Rows, each followed by one of two labels for a hidden trait (new trait and labels in each part)
3 9 -7 -10 -5 -7 4 -13 -20 6 31 3 -21 -19 2 -3 40 -16 0 -2 -> [53]
5 4 14 -3 -6 3 -6 -9 -13 7 22 -4 -17 -10 3 -1 5 -6 2 -4 -> [53]
0 -1 41 7 1 -6 5 17 20 2 -16 4 -1 31 6 5 20 11 4 1 -> [55]
-2 2 21 -2 -2 -6 -2 -12 11 8 5 10 -15 8 0 0 21 -2 0 -1 -> [53]
3 -4 30 6 1 7 -6 10 20 -2 -3 -6 7 18 1 1 -20 12 2 -2 -> [55]
9 3 -33 -5 -3 1 4 17 -63 -1 10 -21 -12 -56 10 -2 -25 -9 3 3 -> [53]
-2 0 -3 -8 -1 -3 -7 -3 8 2 -1 1 -13 -8 -6 -6 -9 -6 -4 1 -> [55]
2 1 22 -5 -1 6 -9 -13 13 3 14 -3 2 13 -2 -2 -7 3 0 -2 -> [55]
-4 -3 21 8 3 -9 4 25 12 -1 -27 5 0 28 2 4 -1 11 2 2 -> [55]
4 5 7 -7 -3 -5 6 1 -27 4 12 -4 -13 -14 5 0 25 -9 2 1 -> [53]
-1 10 -20 -9 -3 -15 9 -21 -20 8 25 11 -22 -8 -1 -4 54 -17 -4 2 -> [53]
-3 2 27 4 0 -13 7 6 13 3 -9 11 -5 30 4 4 42 5 2 3 -> [55]
2 3 14 -2 -4 -2 -2 -5 -7 6 15 3 -17 -9 2 -2 18 -6 1 -1 -> [53]
-3 -2 -14 -9 0 0 -7 8 -6 0 -11 -4 -10 -16 -6 -6 -27 -4 -3 0 -> [55]
10 6 23 3 -6 -11 14 -10 -19 10 30 7 -10 -1 16 5 63 -8 5 2 -> [53]
14 6 27 -9 -6 16 -13 -27 -20 6 48 -18 -4 -14 3 -6 -18 -5 4 -5 -> [55]
-2 -1 9 6 2 -16 13 23 -5 1 -18 7 -1 6 7 4 28 3 1 7 -> [55]
2 3 22 3 -1 -14 12 4 2 5 2 9 -6 13 9 5 53 2 3 5 -> [55]
-3 1 24 1 0 -6 1 4 9 2 -9 9 -12 16 2 0 20 3 1 -1 -> [53]
3 7 -6 -9 -4 -13 11 -2 -24 6 19 6 -14 -15 10 0 37 -10 1 4 -> [53]
6 -3 45 8 -1 7 -7 12 15 1 5 -4 3 19 10 5 -1 13 5 -2 -> [55]
3 9 -3 -7 -5 -13 11 -14 -21 10 29 8 -15 -11 6 -1 63 -14 0 3 -> [53]
-5 -4 35 6 1 -6 -2 4 43 2 -13 14 3 36 -3 1 16 8 0 0 -> [55]
-2 -4 35 9 1 -4 1 15 29 2 -13 8 4 33 3 5 17 13 3 1 -> [55]
0 4 26 -4 -4 -2 -3 -20 18 10 20 12 -16 9 0 -1 32 -4 0 -1 -> [53]
4 3 34 1 -3 3 -6 -14 14 6 18 3 -7 15 3 0 15 1 2 -2 -> [53]
-1 3 -15 -6 -1 -7 6 16 -32 0 -6 -5 -14 -23 3 -2 -4 -10 2 2 -> [53]
11 5 24 2 -4 -3 7 3 -26 5 12 -6 -6 -1 12 4 43 0 6 2 -> [55]
0 2 42 6 0 -7 5 8 24 3 -9 8 -2 34 5 6 30 9 3 1 -> [55]
3 4 -8 -4 -2 -10 8 6 -31 5 7 0 -11 -19 9 2 20 -8 2 4 -> [53]
2 1 41 4 -2 -5 -1 0 15 4 5 8 -7 30 4 3 31 5 2 -2 -> [55]
5 0 34 3 -2 5 -7 -5 20 2 11 -2 -2 18 1 1 -8 6 3 -3 -> [55]
-5 -2 -12 -6 0 -4 -4 11 -1 1 -15 1 -17 -16 -6 -5 -19 -4 -3 1 -> [55]
-3 2 6 -6 -3 -5 -4 -11 10 5 6 7 -19 -3 -4 -3 17 -8 -3 -1 -> [55]
-1 1 8 -8 0 5 -9 -9 6 1 9 -2 -2 3 -8 -5 2 0 -2 -1 -> [55]
-1 4 -7 -7 -2 -4 3 3 -20 3 6 1 -20 -13 1 -4 15 -11 -1 0 -> [53]
3 7 11 -8 -4 -12 7 -8 -18 7 6 6 -15 -5 5 0 50 -11 1 2 -> [53]
4 7 21 -5 -4 -12 11 -10 -15 9 11 7 -10 -1 7 3 46 -9 2 3 -> [53]
0 4 -2 -6 -3 -7 2 -1 -14 8 10 2 -22 -12 0 -3 23 -11 -1 -1 -> [53]
-1 1 38 6 0 -12 10 14 3 2 -13 7 -1 30 7 7 33 6 3 5 -> [55]
4 6 48 4 -3 -12 10 -6 4 7 12 10 -6 31 10 6 63 4 4 3 -> [55]
4 4 23 2 -1 -8 8 5 -10 4 2 3 -7 10 6 3 34 1 3 3 -> [53]
-6 -1 44 8 2 -17 11 14 27 3 -23 16 3 43 4 7 47 11 2 5 -> [55]

Next part:
-3 4 9 1 3 -4 9 1 4 -2 3 -25 0 0 -1 -2 -8 -9 2 3 3 -3 -5 0 1 -1 -2 -2 4 -3 1 1 1 5 -2 -5 4 -8 -1 -4 1 -6 -1 0 3 19 3 3 -4 -5 2 0 4 -5 2 8 -1 -6 5 1 10 2 5 0 5 4 -1 0 -6 4 7 0 10 -4 -5 -4 -> N
-1 -4 12 1 7 2 4 -1 3 5 -7 -22 -1 1 8 4 0 6 3 -1 -1 -2 -4 5 -5 0 -13 -5 3 -2 5 -1 1 11 2 2 0 -6 -1 -4 -2 13 0 1 5 16 2 4 -4 -5 10 1 4 9 2 6 1 -4 6 -1 -1 2 -5 -5 9 3 5 1 -13 5 2 0 11 -5 2 -5 -> N
-9 7 2 1 -3 -6 15 9 3 -8 15 -12 5 -2 -24 -4 -14 -28 -6 8 20 -6 -4 -10 8 -8 18 2 5 -3 -1 4 3 -8 -5 -7 7 -14 4 0 1 -45 -3 -3 1 -5 5 3 -4 -5 -5 -2 1 -21 0 11 -3 -3 -3 5 18 2 20 12 2 3 -9 0 16 -1 16 0 7 6 -23 5 -> U
-14 12 0 1 -4 -8 8 6 3 -10 19 -5 5 -2 -24 -7 -13 -25 -6 6 18 -6 -6 -10 8 -7 23 5 5 -2 -4 7 3 -12 -5 -8 7 -12 3 -2 3 -58 -3 -2 1 -19 4 0 -3 -4 -9 -5 -1 -26 3 11 -4 -3 -1 5 14 1 22 17 -2 3 -12 0 25 -3 17 0 4 5 -24 3 -> U
-11 9 4 2 -1 -7 12 4 3 -7 11 -13 4 -1 -19 -9 -12 -24 -3 4 17 -6 -6 -8 6 -7 12 1 4 -2 -1 4 3 -7 -6 -5 7 -10 1 -1 2 -40 -2 -2 2 -12 4 2 -4 -4 -2 -3 1 -16 4 10 -2 -5 1 3 13 1 14 7 3 4 -9 0 9 0 14 0 5 -2 -15 -1 -> U
8 -12 12 1 10 10 -5 -7 1 13 -19 -23 -5 3 29 13 9 24 8 -10 -16 2 -2 16 -13 4 -40 -8 3 -2 7 -6 -2 25 9 7 -3 1 -5 -8 -4 63 3 4 6 53 0 4 -3 -4 20 5 5 33 3 -4 4 -2 10 -8 -17 3 -24 -23 16 -1 17 1 -34 8 -9 -1 12 -13 20 -9 -> U
6 -9 13 1 10 6 0 1 3 10 -11 -29 -3 2 14 9 4 11 5 -4 -6 1 -2 9 -8 3 -18 -7 3 -3 6 -4 0 20 5 2 -1 -1 -2 -5 -2 31 1 1 5 39 1 3 -4 -5 14 3 4 14 0 1 3 -3 7 -4 -9 4 -12 -15 13 2 11 1 -22 7 -5 0 13 -6 -2 -5 -> N
4 -5 12 1 5 5 2 -2 3 6 -10 -25 -2 1 7 7 2 3 5 -3 -4 -2 -3 6 -7 1 -16 -4 4 -2 4 -3 0 15 3 3 -1 -2 -1 -5 -2 26 0 1 5 30 2 3 -4 -5 18 2 3 19 0 1 2 -3 6 -4 -2 2 -9 -11 12 2 10 1 -16 6 4 0 12 -9 5 -6 -> N
10 -11 13 1 11 11 -3 -4 2 12 -17 -32 -4 2 22 11 8 15 6 -7 -14 2 0 15 -12 6 -33 -8 3 -3 6 -9 -1 21 8 6 -3 2 -2 -7 -4 52 2 2 6 46 0 3 -3 -4 20 5 4 29 -1 -2 4 -1 9 -6 -14 4 -16 -20 16 1 17 1 -32 9 -6 -1 14 -9 15 -7 -> U
-4 -2 11 2 4 -2 11 0 4 -1 0 -24 1 0 -3 1 -8 -7 3 -1 5 -4 -6 0 -1 -3 -5 -3 4 -2 2 0 1 8 -1 0 4 -6 -2 -4 0 -2 -1 0 4 19 3 3 -4 -4 7 0 3 -3 3 4 0 -5 5 0 6 2 -1 -2 7 3 0 1 -7 4 3 0 9 -4 -3 -5 -> N
-10 6 6 2 0 -7 10 2 4 -5 9 -14 2 -1 -12 -5 -10 -11 0 2 6 -6 -6 -5 5 -7 4 1 5 -3 -1 5 3 -1 -4 -4 6 -5 -1 -1 2 -40 -2 -1 2 -3 3 1 -4 -5 0 0 3 -8 5 10 -3 -6 3 4 10 2 15 4 2 3 -7 0 0 1 12 0 10 -2 -9 -2 -> N
-15 13 -4 1 -6 -8 14 9 2 -13 24 2 5 -2 -34 -9 -16 -39 -11 9 21 -6 -3 -14 11 -10 27 5 4 0 -8 8 3 -17 -7 -10 9 -12 6 0 3 -62 -3 -3 0 -17 4 -1 -3 -3 -16 -5 -4 -40 2 12 -5 0 -5 8 21 2 28 20 -1 1 -15 -1 24 -6 18 0 2 7 -21 7 -> U
5 -9 13 1 9 7 3 -4 2 15 -6 -28 -3 1 19 8 4 12 5 -6 -8 1 -3 9 -10 3 -23 -5 3 -3 4 -4 -1 20 6 4 -3 -4 -3 -6 -3 42 1 2 4 36 0 4 -3 -3 21 3 3 20 2 0 2 -3 8 -4 -9 3 -15 -15 13 1 12 1 -24 7 -3 -1 11 -10 7 -8 -> N
-9 7 4 1 -1 -7 15 4 2 -8 12 -13 4 -1 -19 -6 6 -20 -5 3 13 -7 -6 -6 8 -8 13 1 4 -2 0 5 3 -4 -5 -5 6 -11 2 -1 3 -44 -3 -2 2 -9 4 2 -4 -5 0 -2 2 -14 4 10 -4 -6 1 5 12 1 17 9 1 3 -10 0 5 -1 15 0 7 0 -14 -1 -> U
